Below is a small trained network, with its code and all its weights. Each question gives an input and a class and asks what happens when units are switched off, that is, made to give their printed mean instead of their output.

import numpy as np


def w(rows, s, z=0):
    codes = np.array(rows[::2]) - 128.0
    scale = np.full(codes.shape[1], s)
    scale[-1] = z or s
    return codes * scale


def f(y):
    return np.maximum(y, 0)


def log_softmax(a):
    a = a - a.max(-1, keepdims=True)
    return a - np.log(np.exp(a).sum(-1, keepdims=True))


def net(x, mask):
    res = np.array(x, float).reshape(1, 7) / 4 @ E
    y = f(res @ A[0][:, :-1].T + A[0][:, -1])
    res = res + np.where(mask, y, B[0][:, -1]) @ B[0][:, :-1]
    return log_softmax(res[-1] @ U[:, :-1].T + U[:, -1])


A, B = {}, {}
E = w([
[205,140,86,196,54],'x0',
[187,96,191,193,200],'x1',
[129,246,98,156,190],'x2',
[128,128,128,128,128],'x3',
[221,155,159,35,122],'x4',
[127,128,128,128,128],'x5',
[169,74,5,97,195],'x6',
],0.011)
A[0] = w([
[99,143,80,79,75,79],'neuron 0',
[102,111,129,112,158,82],'neuron 1',
[131,50,162,134,94,115],'neuron 2',
[167,89,130,153,175,105],'neuron 3',
[173,104,156,147,172,120],'neuron 4',
[108,221,119,138,137,87],'neuron 5',
[114,130,62,83,107,105],'neuron 6',
[86,161,108,103,70,107],'neuron 7',
[157,105,168,166,177,75],'neuron 8',
[100,95,117,88,194,100],'neuron 9',
[128,202,136,163,170,105],'neuron 10',
[70,109,116,171,132,109],'neuron 11',
[67,107,140,193,127,105],'neuron 12',
[183,116,164,65,131,70],'neuron 13',
[175,149,162,77,106,84],'neuron 14',
[173,137,125,154,84,95],'neuron 15',
[185,142,145,62,140,90],'neuron 16',
[99,111,153,89,164,91],'neuron 17',
[79,83,70,182,147,107],'neuron 18',
[124,53,120,105,102,99],'neuron 19',
[149,186,48,136,206,102],'neuron 20',
[87,191,249,152,56,2],'neuron 21',
[63,140,215,97,151,110],'neuron 22',
[155,120,181,163,140,100],'neuron 23',
[160,120,178,169,159,133],'neuron 24',
[109,71,198,126,68,97],'neuron 25',
[114,102,100,90,183,108],'neuron 26',
[72,102,188,83,173,94],'neuron 27',
[128,59,111,113,119,114],'neuron 28',
[149,95,159,164,169,60],'neuron 29',
[90,116,120,186,122,92],'neuron 30',
[145,31,91,103,123,122],'neuron 31',
[83,164,131,98,72,105],'neuron 32',
[162,97,42,117,174,18],'neuron 33',
[191,115,90,169,68,87],'neuron 34',
[69,111,120,170,132,94],'neuron 35',
[182,112,91,201,69,55],'neuron 36',
],0.015,0.0069)
B[0] = w([
[52,81,98,88,180,205],'neuron 0',
[140,143,109,146,93,159],'neuron 1',
[80,186,153,111,151,200],'neuron 2',
[91,89,82,123,161,179],'neuron 3',
[90,92,88,97,162,183],'neuron 4',
[89,166,171,144,156,193],'neuron 5',
[112,60,115,116,163,206],'neuron 6',
[73,74,100,97,167,197],'neuron 7',
[71,98,99,84,161,180],'neuron 8',
[127,138,88,172,30,204],'neuron 9',
[80,171,168,129,130,195],'neuron 10',
[195,143,140,56,139,192],'neuron 11',
[193,131,137,67,143,202],'neuron 12',
[164,141,130,88,148,193],'neuron 13',
[187,157,129,79,157,191],'neuron 14',
[123,148,98,115,55,182],'neuron 15',
[209,138,152,38,142,200],'neuron 16',
[115,156,85,118,77,177],'neuron 17',
[202,121,149,56,134,217],'neuron 18',
[83,175,168,137,164,194],'neuron 19',
[94,176,199,179,149,230],'neuron 20',
[198,59,148,249,157,254],'neuron 21',
[147,136,90,172,45,217],'neuron 22',
[86,95,106,125,138,179],'neuron 23',
[62,88,92,90,147,193],'neuron 24',
[101,171,183,170,163,214],'neuron 25',
[164,108,118,178,46,200],'neuron 26',
[121,158,80,128,70,206],'neuron 27',
[117,167,169,149,152,189],'neuron 28',
[86,94,119,93,150,169],'neuron 29',
[157,140,125,97,133,181],'neuron 30',
[109,163,209,214,152,224],'neuron 31',
[93,87,110,116,156,196],'neuron 32',
[181,67,158,229,144,210],'neuron 33',
[113,144,98,132,43,208],'neuron 34',
[185,155,116,63,164,188],'neuron 35',
[130,164,68,139,51,209],'neuron 36',
],0.011,0.014)
U = w([
[165,55,155,215,135,254],'0',
[45,220,219,146,157,61],'1',
[36,3,60,67,167,100],'2',
[241,140,140,18,144,84],'3',
[113,159,44,148,9,103],'4',
],0.013,0.0095)

Each question gives the input, the list of numbers given to net, and the class t.
The units are the neurons (one row each of A and B). Each row of codes is followed by its name. A weight is (code - 128) times the scale printed after its matrix; where a second scale follows, it is the last column's (A, B and U).
mask holds one flag per neuron, in row order. A switched-off neuron (its flag False) gives its mean, the last column of its row in B, instead of its output. The means were averaged over made-up inputs and are rounded, as every weight is.
A unit's drop is (log p(t) with every unit on - log p(t) with that unit switched off) / (log p(t) with every unit on - log p(t) with every unit switched off).
The circuit of an input: a set's keep is (log p(t) with only the set's units on - log p(t) with every unit switched off) / (log p(t) with every unit on - log p(t) with every unit switched off). Starting from the 12 units with the biggest drops (on a tie, the unit counted first), units are removed one at a time, each time the one whose removal leaves the highest keep (on an exact tie, the one counted first), for as long as the keep stays at least 0.8.
circuit, biggest first: the units of the circuit, biggest drop first
most important unit: the unit with the biggest drop
k most important neurons: the k neurons with the biggest drops, biggest first
drop when u is switched off: that unit's drop, to one decimal
input [7,-4,-7,3,3,3,-3], class 1: most important unit : neuron 25
input [7,5,-2,-2,4,5,0], class 4: 2 most important neurons : [neuron 36; neuron 34]
input [-7,4,-5,-6,-4,-7,4], class 4: circuit, biggest first : [neuron 9; neuron 27]
input [-6,3,3,-5,-6,-1,-4], class 3: circuit, biggest first : [neuron 12; neuron 11]
input [-7,3,-7,5,-7,2,2], class 1: 2 most important neurons : [neuron 31; neuron 19]
input [-6,0,-4,-5,6,3,7], class 0: 2 most important neurons : [neuron 31; neuron 33]
input [2,8,-4,7,2,3,-6], class 2: 2 most important neurons : [neuron 24; neuron 8]
input [7,-5,-4,-1,1,7,-7], class 0: 2 most important neurons : [neuron 21; neuron 25]
input [3,-8,-8,1,-7,-1,3], class 1: 3 most important neurons : [neuron 31; neuron 19; neuron 28]
input [8,-7,8,-2,-8,-5,6], class 1: 2 most important neurons : [neuron 20; neuron 5]
input [1,5,-7,7,-8,5,1], class 3: 3 most important neurons : [neuron 18; neuron 12; neuron 11]
input [-4,0,8,8,-6,-6,7], class 1: 3 most important neurons : [neuron 20; neuron 21; neuron 10]
input [-2,-3,-6,2,-7,2,-4], class 3: 3 most important neurons : [neuron 12; neuron 11; neuron 35]
input [-5,3,3,2,5,7,6], class 0: circuit, biggest first : [neuron 33]
input [-6,0,-5,2,8,-7,-8], class 0: 3 most important neurons : [neuron 21; neuron 22; neuron 25]
input [-4,-8,-8,2,-6,-6,0], class 1: 4 most important neurons : [neuron 31; neuron 25; neuron 19; neuron 28]
input [-6,6,0,6,-2,-4,4], class 2: 3 most important neurons : [neuron 8; neuron 3; neuron 4]
input [8,1,5,2,4,4,8], class 0: 2 most important neurons : [neuron 33; neuron 20]
input [-7,8,6,-6,-7,-1,1], class 2: 2 most important neurons : [neuron 8; neuron 24]
input [-6,3,-7,-1,7,-4,6], class 1: circuit, biggest first : [neuron 31]
input [-1,-2,-1,8,-8,6,-7], class 3: drop when neuron 30 is switched off : 0.1
input [7,6,-2,7,-5,-8,3], class 4: drop when neuron 6 is switched off : 0.2
input [-4,-4,3,-3,-3,-2,-8], class 0: drop when neuron 21 is switched off : 0.9
input [1,8,3,-3,1,8,7], class 2: drop when neuron 25 is switched off : 0.1
